[128 = 0]
| 124 |  97 | 122 |  96 | 116 | 130 | 118 | 132 | 124 | 126 | 143 | 127 | 161 | 120 | 154 | 120 | 126 | 137 | 128 | 131 | 126 | 145 | 133 | 117 | 101 | 118 | 133 | 135 | 118 |  91 | 160 | 145 | 171 | 164 | 128 | 111 | 115 | 129 | 137 | 142 | 121 | 209 | 116 | 140 | 109 | 111 | 134 | 138 | 128 | 115 | 121 | 113 | 156 | 122 | 157 | 167 | 114 | 130 | -> <34> (22)
| 121 |  90 | 122 |  78 | 121 | 127 | 123 | 133 | 125 | 122 | 133 | 138 | 164 | 119 | 181 | 122 | 132 | 125 | 127 | 120 | 113 | 130 | 129 | 123 |  91 | 117 | 127 | 142 | 100 | 100 | 152 | 151 | 181 | 150 | 130 | 134 | 113 | 119 | 132 | 143 | 137 | 190 | 124 | 166 | 121 | 127 | 146 | 131 |  22 | 131 | 136 | 119 | 155 | 125 | 129 | 165 | 115 | 128 | -> <34> (22)
| 116 |  75 |  96 |  75 | 113 | 132 | 122 | 138 | 128 | 122 | 119 | 119 | 162 | 108 | 163 | 126 | 128 | 134 | 136 | 134 | 118 | 135 | 132 | 121 |  81 | 118 | 128 | 148 | 114 |  88 | 151 | 130 | 138 | 152 | 134 | 137 | 105 | 127 | 159 | 151 | 133 | 205 | 115 | 142 | 101 | 115 | 141 | 136 | 127 | 132 | 132 | 121 | 164 | 136 | 203 | 159 | 119 | 124 | -> <34> (14)
| 121 |  92 | 120 |  79 | 134 | 124 | 119 | 114 | 135 | 130 | 124 | 131 | 145 | 120 | 183 | 132 | 126 | 121 | 117 | 137 | 105 | 137 | 153 | 116 |  82 | 129 | 124 | 141 | 118 |  87 | 157 | 181 | 214 | 139 | 142 | 110 |  94 | 121 | 149 | 170 | 117 | 179 | 118 | 150 | 119 | 119 | 134 | 142 | 145 | 128 | 135 | 126 | 126 |  97 | 145 | 139 | 104 | 141 | -> <34> (22)
| 122 | 103 | 114 |  82 | 121 | 134 | 111 | 156 | 123 | 126 | 127 | 132 | 166 | 112 | 169 | 123 | 124 | 127 | 121 | 126 | 116 | 131 | 139 | 120 |  89 | 121 | 134 | 140 |  91 |  98 | 151 | 125 | 127 | 170 | 134 |  95 | 112 | 118 | 149 | 126 | 123 | 204 | 119 | 146 | 103 | 119 | 129 | 134 | 135 | 132 | 139 | 118 | 215 | 149 | 154 | 156 | 118 | 116 | -> <34> (14)
| 126 | 108 | 122 |  55 | 119 | 145 | 109 | 135 | 115 | 128 | 124 | 123 | 150 | 116 | 154 | 131 | 112 | 124 | 119 | 123 | 114 | 139 | 128 | 137 |  89 | 127 | 134 | 143 |  84 | 103 | 146 | 149 | 188 | 168 | 142 | 120 | 110 | 130 | 144 | 124 | 133 | 200 | 126 | 130 | 101 | 133 | 135 | 143 | 148 | 135 | 158 | 127 | 155 | 154 | 126 | 169 | 123 | 126 | -> <34> (22)
| 127 |  69 | 114 |  88 | 114 | 137 | 115 | 143 | 121 | 117 | 127 | 149 | 168 | 115 | 178 | 117 | 129 | 118 | 128 | 122 | 117 | 126 | 120 | 129 | 107 | 129 | 126 | 145 | 104 |  94 | 154 | 153 | 162 | 165 | 128 | 113 | 109 | 125 | 150 | 152 | 125 | 194 | 126 | 189 | 118 | 140 | 154 | 132 | 130 | 127 | 125 | 121 | 152 | 136 | 133 | 165 | 118 | 128 | -> <34> (22)
| 119 | 107 | 125 |  84 | 115 | 117 | 118 | 153 | 121 | 111 | 116 | 153 | 144 | 117 | 179 | 124 | 125 | 131 | 124 | 132 | 116 | 127 | 127 | 121 |  65 | 134 | 122 | 158 | 104 | 100 | 152 | 131 | 151 | 150 | 129 | 116 | 103 | 128 | 157 | 141 | 125 | 182 | 132 | 147 | 109 | 128 | 120 | 132 | 146 | 142 | 131 | 119 | 139 | 131 | 145 | 171 | 113 | 131 | -> <34> (22)
| 140 |  93 | 119 | 102 | 123 | 141 | 123 | 130 | 133 | 124 | 146 | 134 | 170 |  99 | 187 | 124 | 126 | 120 | 130 | 126 | 131 | 125 | 141 | 123 |  52 | 103 | 137 | 136 | 121 |  88 | 156 | 119 | 175 | 159 | 112 | 111 | 118 | 126 | 139 | 158 | 113 | 203 | 123 | 179 | 113 | 122 | 128 | 140 | 133 | 139 |  81 | 123 | 154 | 140 | 173 | 173 | 112 | 130 | -> <34> (14)
| 127 | 131 | 105 |  76 | 124 | 142 | 127 | 158 | 125 | 118 | 112 | 121 | 147 | 116 | 183 | 118 | 113 | 126 | 118 | 120 | 129 | 138 | 124 | 133 |  53 | 121 | 135 | 164 | 116 | 116 | 168 | 161 | 145 | 179 | 155 | 125 | 147 | 122 | 142 | 146 | 126 | 176 | 129 | 109 |  79 | 111 | 124 | 133 | 132 | 122 | 130 | 124 | 151 | 164 | 133 | 165 | 126 | 121 | -> <38> (14)
| 125 |  99 | 129 |  84 | 109 | 142 | 126 | 152 | 126 | 127 | 131 | 125 | 178 | 130 | 167 | 151 | 122 | 133 | 139 | 120 | 139 | 122 | 130 | 135 |  77 | 117 | 132 | 151 |  85 |  94 | 166 | 132 | 110 | 159 | 141 | 114 | 113 | 120 | 143 | 137 | 133 | 203 | 127 | 171 | 121 | 130 | 139 | 122 | 119 | 120 | 117 | 120 | 180 | 160 | 141 | 163 | 129 | 119 | -> <38> (14)
| 137 | 105 | 121 |  92 |  99 | 110 | 127 | 180 | 138 | 114 | 127 | 145 | 179 | 100 | 199 | 123 | 124 | 128 | 142 | 133 | 128 | 115 | 136 | 134 |  60 | 114 | 127 | 144 | 129 |  92 | 154 | 125 | 149 | 174 | 125 | 129 | 128 | 122 | 128 | 143 | 143 | 179 | 125 | 195 | 113 | 126 | 134 | 132 | 127 | 131 |  95 | 115 | 146 | 167 | 139 | 197 | 106 | 131 | -> <38> (14)
| 115 | 119 | 117 |  67 | 118 | 113 | 117 | 155 | 123 | 129 | 128 | 144 | 142 | 122 | 187 | 120 | 128 | 135 | 123 | 135 | 109 | 147 | 123 | 132 | 137 | 137 | 130 | 162 |  98 |  85 | 165 | 142 | 191 | 164 | 130 | 118 |  99 | 126 | 159 | 145 | 131 | 181 | 125 | 141 | 113 | 123 | 129 | 143 | 146 | 130 | 169 | 122 | 140 | 129 | 124 | 188 | 106 | 127 | -> <34> (22)
| 129 | 101 | 115 |  76 | 109 | 110 | 118 | 165 | 119 | 120 | 129 | 135 | 175 | 128 | 189 | 137 | 134 | 127 | 130 | 142 | 122 | 121 | 133 | 134 |  94 | 129 | 121 | 146 | 127 | 109 | 159 |  70 | 163 | 144 | 124 | 112 | 111 | 119 | 141 | 153 | 133 | 169 | 123 | 226 | 113 | 157 | 144 | 125 | 111 | 135 |  97 | 124 | 159 | 150 | 125 | 184 | 116 | 130 | -> <38> (22)
| 139 |  96 | 122 |  78 | 118 | 115 | 123 | 171 | 131 | 123 | 125 | 141 | 161 | 127 | 179 | 124 | 127 | 137 | 120 | 123 | 124 | 125 | 127 | 132 | 134 | 144 | 120 | 135 | 106 |  96 | 162 | 158 | 175 | 147 | 131 | 121 | 119 | 120 | 144 | 145 | 124 | 158 | 125 | 165 | 122 | 141 | 138 | 129 | 105 | 120 | 133 | 118 | 151 | 142 |  91 | 198 | 115 | 132 | -> <38> (22)
| 116 | 100 | 118 |  90 | 127 | 127 | 118 | 137 | 123 | 125 | 110 | 141 | 152 | 112 | 180 | 129 | 137 | 115 | 123 | 141 | 116 | 124 | 134 | 121 |  94 | 122 | 124 | 146 | 119 |  82 | 139 | 126 | 182 | 140 | 120 | 126 | 111 | 128 | 179 | 150 | 133 | 164 | 117 | 151 | 112 | 136 | 140 | 121 | 139 | 137 | 127 | 133 | 140 | 143 | 151 | 159 | 106 | 124 | -> <34> (22)
